Here is a tiny trained network, its code and every weight. The questions are about switching its units off for an input and a class, where a switched-off unit gives its printed mean instead of its output.

import numpy as np


def w(rows, s, z=0):
    codes = np.array(rows[::2]) - 128.0
    scale = np.full(codes.shape[1], s)
    scale[-1] = z or s
    return codes * scale


def f(y):
    return y / 2 * (1 + np.tanh(0.7978845608 * (y + 0.044715 * y**3)))


def log_softmax(a):
    a = a - a.max(-1, keepdims=True)
    return a - np.log(np.exp(a).sum(-1, keepdims=True))


def net(x, mask):
    res = np.array(x, float).reshape(1, 4) / 4 @ E
    y = f(res @ A[0][:, :-1].T + A[0][:, -1])
    res = res + np.where(mask, y, B[0][:, -1]) @ B[0][:, :-1]
    return log_softmax(res[-1] @ U[:, :-1].T + U[:, -1])


A, B = {}, {}
E = w([
[95,30,31,245,157,129,161],'x0',
[126,127,128,127,130,127,127],'x1',
[126,47,104,23,52,150,180],'x2',
[140,81,172,175,58,176,2],'x3',
],0.0079)
A[0] = w([
[142,161,104,154,133,132,214,107],'n1',
[124,74,139,168,77,134,42,4],'n2',
[126,204,117,189,226,131,105,96],'n3',
[124,192,144,179,182,107,121,111],'n4',
[146,245,171,31,141,128,130,164],'n5',
[113,178,99,96,223,101,255,18],'n6',
[121,14,101,20,92,133,192,92],'n7',
[130,13,68,228,197,124,208,136],'n8',
],0.015,0.0026)
B[0] = w([
[137,94,123,125,144,157,74,162],'n1',
[179,65,142,124,168,180,39,191],'n2',
[151,150,124,205,143,99,211,194],'n3',
[158,117,119,177,108,119,216,175],'n4',
[41,159,100,36,102,103,133,210],'n5',
[196,54,164,158,144,192,7,208],'n6',
[160,159,126,238,150,96,219,222],'n7',
[47,187,122,10,89,98,136,255],'n8',
],0.017,0.019)
U = w([
[32,152,111,25,91,110,144,142],'0',
[155,134,121,233,140,101,245,12],'1',
[163,52,151,123,149,206,40,225],'2',
],0.011,0.0011)

Each question gives the input, the list of numbers given to net, and the class t.
The units are the neurons (one row each of A and B). Each row of codes is followed by its name. A weight is (code - 128) times the scale printed after its matrix; where a second scale follows, it is the last column's (A, B and U).
mask holds one flag per neuron, in row order. A switched-off neuron (its flag False) gives its mean, the last column of its row in B, instead of its output. The means were averaged over made-up inputs and are rounded, as every weight is.
A unit's drop is (log p(t) with every unit on - log p(t) with that unit switched off) / (log p(t) with every unit on - log p(t) with every unit switched off).
The circuit of an input: a set's keep is (log p(t) with only the set's units on - log p(t) with every unit switched off) / (log p(t) with every unit on - log p(t) with every unit switched off). Starting from all 8 units, units are removed one at a time, each time the one whose removal leaves the highest keep (on an exact tie, the one counted first), for as long as the keep stays at least 0.8.
circuit, biggest first: the units of the circuit, biggest drop first
k most important neurons: the k neurons with the biggest drops, biggest first
drop when u is switched off: that unit's drop, to one decimal
input [-5,-8,7,-4], class 1: 2 most important neurons : [n7, n8]
input [4,7,8,-7], class 1: circuit, biggest first : [n7]
input [4,-3,5,-1], class 1: 2 most important neurons : [n7, n5]
input [8,0,0,8], class 0: 2 most important neurons : [n8, n6]
input [-1,8,3,-4], class 2: 4 most important neurons : [n6, n3, n8, n4]
input [2,7,-8,8], class 1: 4 most important neurons : [n3, n6, n4, n1]
input [-6,-7,-8,7], class 1: 3 most important neurons : [n8, n3, n6]
input [-5,-4,-7,7], class 1: 4 most important neurons : [n6, n8, n3, n4]
input [-4,-1,-2,6], class 2: 2 most important neurons : [n8, n2]
input [7,7,-6,-2], class 0: 2 most important neurons : [n8, n7]
input [0,-6,-4,4], class 1: 4 most important neurons : [n6, n8, n3, n1]
input [3,0,1,-4], class 2: 2 most important neurons : [n6, n5]
input [6,-6,1,-6], class 0: 2 most important neurons : [n8, n2]
input [-3,2,2,5], class 2: circuit, biggest first : [n8]
input [-2,7,7,7], class 1: 2 most important neurons : [n7, n6]
input [7,-1,-3,1], class 0: drop when n8 is switched off : 1.3
input [-6,5,4,-7], class 2: drop when n6 is switched off : 2.4
input [8,-3,1,2], class 0: drop when n7 is switched off : 0.0
